Here is a tiny trained network, its code and every weight. The questions are about switching its units off for an input and a target symbol, where a switched-off unit gives its printed mean instead of its output.

import numpy as np


def w(rows, s, z=0):
    codes = np.array(rows[::2]) - 128.0
    scale = np.full(codes.shape[1], s)
    scale[-1] = z or s
    return codes * scale


def f(y):
    return np.maximum(y, 0)


def softmax(a):
    e = np.exp(a - a.max(-1, keepdims=True))
    return e / e.sum(-1, keepdims=True)


def log_softmax(a):
    a = a - a.max(-1, keepdims=True)
    return a - np.log(np.exp(a).sum(-1, keepdims=True))


def net(x, mask):
    ids = ['αγδεζηθξπτφψω'.index(c) for c in x.split()]
    T = len(ids)
    res = E[ids] + P[:T]
    r = res
    for j in range(3):
        rows = slice(2 * j, 2 * j + 2)
        q, k, v = (r @ M[0][rows].T for M in (Q, K, V))
        z = softmax(np.where(np.tri(T) > 0, q @ k.T / 2**0.5, -1e9)) @ v
        o = O[0][rows]
        res = res + np.where(mask[j], z, o[:, -1]) @ o[:, :-1]
    y = f(res @ A[0][:, :-1].T + A[0][:, -1])
    res = res + np.where(mask[3:7], y, B[0][:, -1]) @ B[0][:, :-1]
    return log_softmax(res[-1] @ U[:, :-1].T + U[:, -1])


Q, K, V, O, A, B = {}, {}, {}, {}, {}, {}
E = w([
[108,139,111,76,143,183],'α',
[184,137,58,77,117,145],'γ',
[60,116,134,121,86,87],'δ',
[119,169,167,57,65,152],'ε',
[42,137,214,154,123,132],'ζ',
[214,66,93,133,69,173],'η',
[40,161,133,36,126,5],'θ',
[148,42,93,66,254,52],'ξ',
[246,150,135,152,119,230],'π',
[110,110,176,128,34,197],'τ',
[191,138,121,178,60,149],'φ',
[116,165,75,36,157,32],'ψ',
[90,100,106,72,78,67],'ω',
],0.017)
P = w([
[40,197,140,107,126,247],'0',
[186,115,169,117,123,119],'1',
[37,206,99,181,116,192],'2',
[190,98,158,73,146,100],'3',
[42,166,103,165,122,165],'4',
[187,104,158,88,141,102],'5',
[48,154,104,179,109,152],'6',
[186,108,163,107,129,107],'7',
[48,144,96,185,113,128],'8',
[187,106,162,99,134,110],'9',
],0.013)
Q[0] = w([
[1,105,161,160,179,120],'head 1',
[104,60,98,116,162,153],'head 1',
[100,71,144,148,187,110],'head 2',
[16,177,97,129,90,130],'head 2',
[149,191,172,136,164,103],'head 3',
[89,141,83,90,93,148],'head 3',
],0.029)
K[0] = w([
[191,13,251,20,247,91],'head 1',
[25,58,108,116,126,198],'head 1',
[138,211,103,72,24,63],'head 2',
[172,9,217,16,131,123],'head 2',
[201,143,221,111,144,91],'head 3',
[80,128,52,83,47,135],'head 3',
],0.018)
V[0] = w([
[94,82,97,198,160,122],'head 1',
[171,101,254,47,162,123],'head 1',
[163,145,110,99,29,92],'head 2',
[119,142,113,159,107,130],'head 2',
[175,89,183,206,186,68],'head 3',
[229,147,199,70,8,56],'head 3',
],0.0083)
O[0] = w([
[130,141,132,159,127,177,109],'head 1',
[124,178,198,254,114,82,228],'head 1',
[127,162,179,236,116,94,86],'head 2',
[126,109,126,133,112,113,83],'head 2',
[125,190,208,114,139,63,3],'head 3',
[129,161,136,4,190,129,31],'head 3',
],0.0075,0.0038)
A[0] = w([
[179,72,211,111,114,147,70],'neuron 1',
[212,96,118,135,190,152,184],'neuron 2',
[138,122,111,108,174,180,254],'neuron 3',
[252,175,83,101,136,132,95],'neuron 4',
],0.02,0.0066)
B[0] = w([
[194,137,186,118,118,249,193],'neuron 1',
[155,205,47,144,136,100,247],'neuron 2',
[119,160,198,113,67,129,231],'neuron 3',
[70,45,126,156,187,115,231],'neuron 4',
],0.017,0.014)
U = w([
[54,254,107,120,85,159,184],'α',
[92,162,82,153,129,137,185],'γ',
[178,106,169,163,92,68,230],'δ',
[115,156,168,72,134,145,71],'ε',
[144,182,206,122,128,115,72],'ζ',
[170,129,85,127,112,157,49],'η',
[159,176,202,73,93,42,100],'θ',
[174,194,122,78,157,119,126],'ξ',
[93,183,127,111,174,192,3],'π',
[174,149,147,97,92,147,81],'τ',
[153,106,145,111,140,139,123],'φ',
[113,129,146,84,152,106,112],'ψ',
[219,66,126,66,53,62,224],'ω',
],0.0091,0.0065)

Each question gives the input, a string of symbols that net reads in full, and the target symbol t.
The units are the heads (2 rows each of Q, K, V and O) and the neurons (one row each of A and B). Each row of codes is followed by its name. A weight is (code - 128) times the scale printed after its matrix; where a second scale follows, it is the last column's (O, A, B and U).
mask holds one flag per unit, heads first, then neurons. A switched-off unit (its flag False) gives its mean, the last column of its rows in O or B, instead of its output. The means were averaged over made-up inputs and are rounded, as every weight is.
A unit's drop is (log p(t) with every unit on - log p(t) with that unit switched off) / (log p(t) with every unit on - log p(t) with every unit switched off).
The circuit of an input: a set's keep is (log p(t) with only the set's units on - log p(t) with every unit switched off) / (log p(t) with every unit on - log p(t) with every unit switched off). Starting from all 7 units, units are removed one at a time, each time the one whose removal leaves the highest keep (on an exact tie, the one counted first), for as long as the keep stays at least 0.8.
units of the circuit, in order: the units of the circuit, biggest drop first
unit that matters most: the unit with the biggest drop
heads that matter: for each layer, one digit per head in row order, 1 if its drop is at least 0.15 and else 0, layers parted by /
input π ω ξ, target α: units of the circuit, in order => neuron 4; neuron 3
input θ ξ θ η ω ω ψ ξ ξ, target δ: unit that matters most => head 1
input ξ γ α ξ α, target γ: units of the circuit, in order => head 1; neuron 3
input θ τ ω ε ω ε ξ δ ω α, target α: heads that matter => 101
input ξ ξ ξ, target δ: units of the circuit, in order => head 3; head 1
input ξ ω ξ ξ δ ξ ξ θ ζ π, target π: heads that matter => 000
input τ ξ ω α ε ξ γ ζ π γ, target γ: heads that matter => 000
input ω α ω δ τ ξ γ ξ α ξ, target ξ: heads that matter => 000
input π ω τ ψ η θ ω ξ ξ ψ, target ψ: units of the circuit, in order => neuron 4; head 3
input ξ ξ ξ θ ω ω ψ ξ π δ, target δ: units of the circuit, in order => neuron 2; head 1
input τ ω ε ζ, target ζ: units of the circuit, in order => neuron 1; head 1; head 3
input ω ψ ψ, target γ: heads that matter => 111
input ξ θ θ α ψ ψ ξ ω η, target α: units of the circuit, in order => neuron 3; neuron 2; head 1; head 2
input ξ ξ π α ξ τ ψ φ, target φ: units of the circuit, in order => neuron 4; neuron 1; head 1
input τ ψ π ξ ω τ ω η ξ τ, target τ: heads that matter => 000
input ξ τ ψ ω α ω η ξ ε ω, target ω: heads that matter => 100
input γ ζ ξ ζ, target ζ: units of the circuit, in order => head 1; neuron 1; head 3
input θ ξ τ φ η, target α: units of the circuit, in order => neuron 3; neuron 2; head 3; head 1
input ψ τ ξ ξ ω θ ζ ξ ψ ε, target ε: heads that matter => 001
input δ ξ ξ ω α α, target α: heads that matter => 001
